Below is a small trained network, with its code and all its weights. Each question gives an input and a target symbol and asks what happens when units are switched off, that is, made to give their printed mean instead of their output.

import numpy as np


def w(rows, s, z=0):
    codes = np.array(rows[::2]) - 128.0
    scale = np.full(codes.shape[1], s)
    scale[-1] = z or s
    return codes * scale


def norm(h):
    return h / np.sqrt((h * h).mean(-1, keepdims=True) + 1e-5)


def f(y):
    return y / 2 * (1 + np.tanh(0.7978845608 * (y + 0.044715 * y**3)))


def softmax(a):
    e = np.exp(a - a.max(-1, keepdims=True))
    return e / e.sum(-1, keepdims=True)


def log_softmax(a):
    a = a - a.max(-1, keepdims=True)
    return a - np.log(np.exp(a).sum(-1, keepdims=True))


def net(x, mask):
    ids = ['ηλμπψω'.index(c) for c in x.split()]
    T = len(ids)
    res = E[ids] + P[:T]
    u = 0
    for l in range(3):
        q, k, v = (norm(res) @ M[l].T for M in (Q, K, V))
        z = softmax(np.where(np.tri(T) > 0, q @ k.T / 3**0.5, -1e9)) @ v
        res = res + np.where(mask[u], z, O[l][:, -1]) @ O[l][:, :-1]
        u += 1
        y = f(norm(res) @ A[l][:, :-1].T + A[l][:, -1])
        res = res + np.where(mask[u : u + 4], y, B[l][:, -1]) @ B[l][:, :-1]
        u += 4
    return log_softmax(norm(res)[-1] @ U[:, :-1].T + U[:, -1])


Q, K, V, O, A, B = {}, {}, {}, {}, {}, {}
E = w([
[216,135,183,152,148],'η',
[9,145,121,135,122],'λ',
[173,103,92,60,108],'μ',
[96,210,125,214,160],'π',
[85,75,137,126,2],'ψ',
[93,167,217,93,247],'ω',
],0.021)
P = w([
[148,103,254,31,124],'0',
[152,103,205,79,132],'1',
[120,69,174,126,154],'2',
[140,121,153,106,112],'3',
[116,79,130,148,139],'4',
[110,53,100,171,151],'5',
[157,131,82,148,115],'6',
[118,43,52,196,157],'7',
[167,122,42,176,116],'8',
[173,99,12,193,124],'9',
[206,169,1,161,93],'10',
],0.0084)
Q[0] = w([
[102,99,66,181,37],'L0H1',
[128,159,171,255,100],'L0H1',
[234,80,187,89,133],'L0H1',
],0.043)
K[0] = w([
[140,70,37,192,88],'L0H1',
[130,137,166,252,130],'L0H1',
[199,119,189,106,84],'L0H1',
],0.048)
V[0] = w([
[151,222,194,21,138],'L0H1',
[65,216,12,189,154],'L0H1',
[53,150,206,146,1],'L0H1',
],0.0098)
O[0] = w([
[32,50,105,207,254,184],'L0H1',
[110,234,248,144,55,2],'L0H1',
[81,92,159,177,1,140],'L0H1',
],0.0085,0.0065)
A[0] = w([
[178,106,253,27,198,155],'L0N1',
[160,136,151,187,139,254],'L0N2',
[156,137,97,67,149,81],'L0N3',
[69,145,126,115,151,205],'L0N4',
],0.028,0.0033)
B[0] = w([
[251,14,224,67,84,254],'L0N1',
[111,146,72,161,188,189],'L0N2',
[40,124,88,155,161,225],'L0N3',
[103,147,186,123,111,186],'L0N4',
],0.023,0.0091)
Q[1] = w([
[135,224,144,172,168],'L1H1',
[118,180,178,96,68],'L1H1',
[255,155,125,98,157],'L1H1',
],0.05)
K[1] = w([
[110,251,179,200,237],'L1H1',
[47,169,181,145,26],'L1H1',
[252,227,109,178,87],'L1H1',
],0.037)
V[1] = w([
[73,76,226,167,164],'L1H1',
[252,195,67,47,52],'L1H1',
[146,70,205,56,84],'L1H1',
],0.013)
O[1] = w([
[143,185,76,110,137,229],'L1H1',
[46,91,129,184,184,25],'L1H1',
[36,254,84,119,184,254],'L1H1',
],0.0087,0.0074)
A[1] = w([
[144,108,116,120,155,160],'L1N1',
[156,211,90,144,162,221],'L1N2',
[254,208,37,55,38,1],'L1N3',
[154,227,155,70,131,242],'L1N4',
],0.03,0.00077)
B[1] = w([
[97,131,128,166,137,254],'L1N1',
[225,110,81,87,148,214],'L1N2',
[52,205,4,109,75,205],'L1N3',
[178,102,90,209,169,233],'L1N4',
],0.03,0.0088)
Q[2] = w([
[36,14,128,122,151],'L2H1',
[20,134,122,42,84],'L2H1',
[151,3,173,92,45],'L2H1',
],0.024)
K[2] = w([
[97,5,101,80,161],'L2H1',
[22,94,112,90,42],'L2H1',
[241,76,147,99,34],'L2H1',
],0.027)
V[2] = w([
[64,226,184,155,171],'L2H1',
[172,23,181,111,10],'L2H1',
[75,217,44,134,152],'L2H1',
],0.012)
O[2] = w([
[144,73,67,125,173,2],'L2H1',
[91,200,134,250,101,149],'L2H1',
[144,51,189,93,208,59],'L2H1',
],0.011,0.0072)
A[2] = w([
[103,217,219,123,188,135],'L2N1',
[74,181,122,42,46,97],'L2N2',
[52,252,45,98,174,2],'L2N3',
[122,222,71,161,137,129],'L2N4',
],0.028,0.0056)
B[2] = w([
[96,254,158,115,192,170],'L2N1',
[195,42,83,76,27,190],'L2N2',
[25,213,126,209,167,238],'L2N3',
[130,85,219,170,155,254],'L2N4',
],0.022,0.011)
U = w([
[177,34,178,119,147,253],'η',
[77,178,155,246,149,67],'λ',
[41,128,90,99,215,97],'μ',
[190,189,50,99,167,47],'π',
[95,115,123,118,60,65],'ψ',
[123,172,204,83,162,42],'ω',
],0.011,0.0044)

Each question gives the input, a string of symbols that net reads in full, and the target symbol t.
The units are the heads (3 rows each of Q, K, V and O) and the neurons (one row each of A and B). Each row of codes is followed by its name. A weight is (code - 128) times the scale printed after its matrix; where a second scale follows, it is the last column's (O, A, B and U).
mask holds one flag per unit, layer by layer, with each layer's heads first. A switched-off unit (its flag False) gives its mean, the last column of its rows in O or B, instead of its output. The means were averaged over made-up inputs and are rounded, as every weight is.
A unit's drop is (log p(t) with every unit on - log p(t) with that unit switched off) / (log p(t) with every unit on - log p(t) with every unit switched off).
The circuit of an input: a set's keep is (log p(t) with only the set's units on - log p(t) with every unit switched off) / (log p(t) with every unit on - log p(t) with every unit switched off). Starting from the 12 units with the biggest drops (on a tie, the unit counted first), units are removed one at a time, each time the one whose removal leaves the highest keep (on an exact tie, the one counted first), for as long as the keep stays at least 0.8.
units of the circuit, in order: the units of the circuit, biggest drop first
k most important neurons: the k neurons with the biggest drops, biggest first
top k neurons in layer l: the k neurons of layer l with the biggest drops, biggest first
drop when u is switched off: that unit's drop, to one decimal
input μ η μ ω ω η, target η: 3 most important neurons => L1N3, L2N3, L2N1
input π ψ μ λ π, target π: units of the circuit, in order => L1N2, L0N1
input η μ ψ η η ω η ψ, target ψ: units of the circuit, in order => L2N2, L1N4
input μ ψ μ λ π μ, target μ: 2 most important neurons => L0N1, L1N4
input η η μ μ μ ω η η, target π: units of the circuit, in order => L1N2, L0N2
input η η η π ω μ μ η, target π: 2 most important neurons => L0N1, L1N2
input ψ π ω, target η: 2 most important neurons => L0N1, L2N3
input π η η λ η, target μ: units of the circuit, in order => L2N4, L1N2, L2H1
input ω η λ λ η η ψ μ, target η: 2 most important neurons => L2N3, L0N3
input λ η η ω λ μ ω, target ω: top 2 neurons in layer 1 => L1N3, L1N4
input λ η π λ ω π μ ψ ψ ω μ, target μ: most important neuron => L0N3
input μ λ μ ω μ η ψ η μ π, target η: top 3 neurons in layer 2 => L2N3, L2N4, L2N1
input ψ η ψ μ μ π, target π: top 2 neurons in layer 0 => L0N2, L0N1
input ω ω μ ω η ψ η η, target μ: top neuron in layer 0 => L0N1
input λ μ ω, target η: 3 most important neurons => L0N1, L1N3, L2N3
input η λ λ λ π λ π ω, target ω: drop when L2H1 is switched off => 0.4
input μ η λ λ ψ ψ η, target η: drop when L1N3 is switched off => 1.5
input η η η η ψ, target η: drop when L0H1 is switched off => 1.6
